Below is a small trained network, with its code and all its weights. Each question gives an input and a target symbol and asks what happens when units are switched off, that is, made to give their printed mean instead of their output.

import numpy as np


def w(rows, s, z=0):
    codes = np.array(rows[::2]) - 128.0
    scale = np.full(codes.shape[1], s)
    scale[-1] = z or s
    return codes * scale


def norm(h):
    return h / np.sqrt((h * h).mean(-1, keepdims=True) + 1e-5)


def f(y):
    return np.maximum(y, 0)


def softmax(a):
    e = np.exp(a - a.max(-1, keepdims=True))
    return e / e.sum(-1, keepdims=True)


def log_softmax(a):
    a = a - a.max(-1, keepdims=True)
    return a - np.log(np.exp(a).sum(-1, keepdims=True))


def net(x, mask):
    ids = ['ΓΘΞΣΦΩβδεμπτψ'.index(c) for c in x.split()]
    T = len(ids)
    res = E[ids] + P[:T]
    u = 0
    for l in range(2):
        r = norm(res)
        for j in range(3):
            rows = slice(3 * j, 3 * j + 3)
            q, k, v = (r @ M[l][rows].T for M in (Q, K, V))
            z = softmax(np.where(np.tri(T) > 0, q @ k.T / 3**0.5, -1e9)) @ v
            o = O[l][rows]
            res = res + np.where(mask[u + j], z, o[:, -1]) @ o[:, :-1]
        u += 3
        y = f(norm(res) @ A[l][:, :-1].T + A[l][:, -1])
        res = res + np.where(mask[u : u + 4], y, B[l][:, -1]) @ B[l][:, :-1]
        u += 4
    return log_softmax(norm(res)[-1] @ U[:, :-1].T + U[:, -1])


Q, K, V, O, A, B = {}, {}, {}, {}, {}, {}
E = w([
[144,58,151,193,144,129,137],'Γ',
[150,88,150,209,129,118,112],'Θ',
[120,20,146,138,174,154,171],'Ξ',
[88,244,116,183,66,121,151],'Σ',
[102,200,81,150,195,123,152],'Φ',
[169,65,145,201,142,124,123],'Ω',
[54,115,176,169,126,126,106],'β',
[72,101,164,5,130,160,98],'δ',
[119,135,177,173,99,118,89],'ε',
[51,123,176,148,121,127,94],'μ',
[108,89,183,75,127,143,67],'π',
[169,51,143,193,155,132,159],'τ',
[173,54,142,198,147,129,141],'ψ',
],0.021)
P = w([
[100,62,101,157,79,3,94],'0',
[71,78,170,180,121,140,137],'1',
[118,114,194,147,134,36,122],'2',
[95,122,188,158,132,164,84],'3',
[126,146,245,125,139,76,131],'4',
[111,131,199,149,140,187,79],'5',
[167,165,226,132,165,80,80],'6',
[152,160,188,144,177,180,22],'7',
],0.016)
Q[0] = w([
[102,100,151,127,124,115,102],'0.h0',
[115,127,124,128,104,131,131],'0.h0',
[115,145,111,100,120,117,125],'0.h0',
[170,53,160,160,66,120,97],'0.h1',
[38,119,110,132,205,116,142],'0.h1',
[174,100,114,57,87,90,68],'0.h1',
[139,165,191,109,212,82,154],'0.h2',
[105,106,88,100,125,4,157],'0.h2',
[177,169,77,132,207,190,86],'0.h2',
],0.027)
K[0] = w([
[145,111,148,123,139,138,129],'0.h0',
[126,123,111,129,106,125,121],'0.h0',
[114,121,105,138,123,106,137],'0.h0',
[173,88,196,164,118,119,103],'0.h1',
[63,113,58,130,135,99,147],'0.h1',
[123,69,130,97,24,161,131],'0.h1',
[151,147,230,100,104,86,188],'0.h2',
[164,79,76,101,109,2,127],'0.h2',
[178,114,141,130,98,245,113],'0.h2',
],0.026)
V[0] = w([
[141,124,130,180,110,121,141],'0.h0',
[141,34,87,98,2,100,125],'0.h0',
[120,216,90,126,122,164,155],'0.h0',
[144,175,81,124,139,145,154],'0.h1',
[130,77,98,177,118,114,121],'0.h1',
[174,141,135,174,45,154,140],'0.h1',
[28,140,135,140,152,109,117],'0.h2',
[141,114,173,134,41,124,103],'0.h2',
[118,98,164,128,171,133,101],'0.h2',
],0.041)
O[0] = w([
[76,172,128,85,141,178,103,164],'0.h0',
[5,25,83,204,177,112,13,136],'0.h0',
[197,225,119,151,196,105,155,1],'0.h0',
[92,104,80,166,136,183,133,45],'0.h1',
[163,113,147,125,70,133,124,187],'0.h1',
[86,24,157,112,133,100,59,135],'0.h1',
[112,65,135,54,153,23,181,210],'0.h2',
[167,75,22,106,101,128,71,192],'0.h2',
[129,182,123,128,66,71,125,176],'0.h2',
],0.022,0.042)
A[0] = w([
[194,178,139,113,142,123,185,254],'0.n0',
[133,194,147,184,162,214,111,113],'0.n1',
[172,170,204,147,45,108,139,138],'0.n2',
[133,120,151,255,195,130,52,199],'0.n3',
],0.034,0.0022)
B[0] = w([
[61,71,94,149,102,115,193,181],'0.n0',
[20,115,134,5,111,214,184,132],'0.n1',
[89,112,147,134,125,99,36,253],'0.n2',
[121,31,213,128,52,51,156,148],'0.n3',
],0.024,0.016)
Q[1] = w([
[151,55,141,252,128,151,105],'1.h0',
[228,138,127,109,210,141,86],'1.h0',
[88,135,157,177,197,144,99],'1.h0',
[126,168,97,77,199,116,122],'1.h1',
[189,138,92,103,228,147,72],'1.h1',
[125,126,175,138,138,135,115],'1.h1',
[99,194,132,116,141,109,137],'1.h2',
[117,97,161,163,110,105,120],'1.h2',
[154,116,135,102,204,114,112],'1.h2',
],0.035)
K[1] = w([
[32,10,117,202,45,104,174],'1.h0',
[54,73,147,149,218,180,2],'1.h0',
[111,6,105,51,133,164,57],'1.h0',
[48,109,50,72,210,83,95],'1.h1',
[20,16,99,148,206,114,22],'1.h1',
[164,95,108,198,99,123,134],'1.h1',
[74,166,135,150,162,135,144],'1.h2',
[140,141,186,147,118,101,117],'1.h2',
[165,180,137,124,215,165,56],'1.h2',
],0.023)
V[1] = w([
[106,199,73,112,186,118,190],'1.h0',
[107,103,131,220,87,165,188],'1.h0',
[46,124,64,111,130,120,112],'1.h0',
[246,133,227,133,69,163,99],'1.h1',
[109,119,103,176,167,117,127],'1.h1',
[148,109,179,110,156,159,132],'1.h1',
[108,184,120,177,125,70,127],'1.h2',
[91,219,67,75,204,171,194],'1.h2',
[3,98,114,123,186,133,104],'1.h2',
],0.029)
O[1] = w([
[109,106,125,117,233,131,43,67],'1.h0',
[60,162,57,136,175,156,183,105],'1.h0',
[187,134,159,165,142,183,70,172],'1.h0',
[161,25,107,12,69,49,159,104],'1.h1',
[142,150,106,135,116,154,165,99],'1.h1',
[112,104,125,97,67,141,155,109],'1.h1',
[100,114,135,186,111,82,125,99],'1.h2',
[139,57,198,78,73,92,8,3],'1.h2',
[138,186,187,65,61,99,179,173],'1.h2',
],0.018,0.047)
A[1] = w([
[176,161,140,152,87,150,201,14],'1.n0',
[139,93,132,85,95,64,145,252],'1.n1',
[145,3,150,171,66,128,141,108],'1.n2',
[223,168,150,137,82,104,145,161],'1.n3',
],0.065,0.0015)
B[1] = w([
[187,214,129,73,86,84,162,166],'1.n0',
[129,125,115,55,56,56,164,249],'1.n1',
[65,3,108,57,99,42,90,255],'1.n2',
[180,189,241,150,195,124,152,173],'1.n3',
],0.036,0.067)
U = w([
[102,61,120,86,85,86,140,169],'Γ',
[157,174,123,71,97,111,175,159],'Θ',
[110,110,248,142,151,122,185,216],'Ξ',
[128,134,96,160,113,104,116,98],'Σ',
[97,143,132,114,106,138,104,23],'Φ',
[104,137,124,106,119,139,109,18],'Ω',
[86,140,152,142,96,128,130,3],'β',
[103,133,138,106,107,158,111,59],'δ',
[106,130,146,102,92,170,111,91],'ε',
[167,123,60,91,131,148,100,118],'μ',
[97,136,152,98,89,178,106,76],'π',
[113,126,117,177,140,89,139,178],'τ',
[143,86,127,66,196,171,172,147],'ψ',
],0.013,0.0026)

Each question gives the input, a string of symbols that net reads in full, and the target symbol t.
The units are the heads (3 rows each of Q, K, V and O) and the neurons (one row each of A and B). Each row of codes is followed by its name. A weight is (code - 128) times the scale printed after its matrix; where a second scale follows, it is the last column's (O, A, B and U).
mask holds one flag per unit, layer by layer, with each layer's heads first. A switched-off unit (its flag False) gives its mean, the last column of its rows in O or B, instead of its output. The means were averaged over made-up inputs and are rounded, as every weight is.
A unit's drop is (log p(t) with every unit on - log p(t) with that unit switched off) / (log p(t) with every unit on - log p(t) with every unit switched off).
The circuit of an input: a set's keep is (log p(t) with only the set's units on - log p(t) with every unit switched off) / (log p(t) with every unit on - log p(t) with every unit switched off). Starting from the 12 units with the biggest drops (on a tie, the unit counted first), units are removed one at a time, each time the one whose removal leaves the highest keep (on an exact tie, the one counted first), for as long as the keep stays at least 0.8.
circuit, biggest first: the units of the circuit, biggest drop first
unit that matters most: the unit with the biggest drop
top k neurons in layer l: the k neurons of layer l with the biggest drops, biggest first
drop when u is switched off: that unit's drop, to one decimal
input Γ μ Ω Σ Φ Φ, target Θ: circuit, biggest first	[0.h0]
input μ Θ ψ π Σ Φ β μ, target Ξ: circuit, biggest first	[0.h2 0.h1 1.n2 1.n1]
input τ μ Γ Σ μ Φ μ, target Θ: circuit, biggest first	[1.n2 0.h0]
input Σ δ δ π β δ π, target Θ: circuit, biggest first	[0.h1 1.n2]
input Φ Θ τ μ β ε, target Θ: circuit, biggest first	[1.n2 0.h0]
input ε δ Ω Σ μ Σ, target Θ: circuit, biggest first	[0.h0 1.n2]
input δ π π τ μ ε μ, target Θ: circuit, biggest first	[0.h1 1.n2]
input β Γ δ Σ Σ Σ Φ Θ, target ψ: top 2 neurons in layer 1	[1.n1 1.n2]
input Θ δ τ Θ δ Ω Φ, target τ: top 2 neurons in layer 1	[1.n1 1.n2]
input Ω Γ Θ Σ Φ δ Σ ε, target τ: top 2 neurons in layer 1	[1.n1 1.n2]
input β Φ δ Σ Ω Γ, target ψ: top 2 neurons in layer 1	[1.n1 1.n2]
input δ Σ Γ δ, target Θ: top 2 neurons in layer 0	[0.n2 0.n3]
input ε Φ δ Σ Σ Σ Σ, target ψ: top 3 neurons in layer 1	[1.n1 1.n2 1.n0]
input Ξ Θ τ τ, target Θ: top 2 neurons in layer 1	[1.n0 1.n3]
input Ω Σ ψ Φ β Ξ, target Ξ: unit that matters most	0.h2
input Θ δ β Φ β τ, target Ξ: top 2 neurons in layer 1	[1.n2 1.n1]
input Ξ Φ Ω Ω, target Ξ: top 2 neurons in layer 0	[0.n0 0.n2]
input Ω Φ Σ δ ε, target ψ: top 2 neurons in layer 1	[1.n1 1.n2]
input Γ π μ τ Σ Φ β, target ψ: top 2 neurons in layer 1	[1.n1 1.n2]
input μ Θ τ ε Σ Φ Σ, target ψ: top 2 neurons in layer 0	[0.n0 0.n2]
input Σ Ω π β τ Σ π, target Θ: top 2 neurons in layer 1	[1.n3 1.n0]
input δ τ ψ Σ π μ Σ, target Θ: top neuron in layer 1	[1.n0]
input Φ β Ξ, target Ξ: drop when 0.h0 is switched off	0.3
input μ Σ Φ Σ Ξ δ, target ψ: drop when 1.n1 is switched off	0.6
input π Φ δ Γ, target Ξ: drop when 0.h0 is switched off	0.6
input β μ Φ τ δ, target Ξ: drop when 0.n0 is switched off	0.4
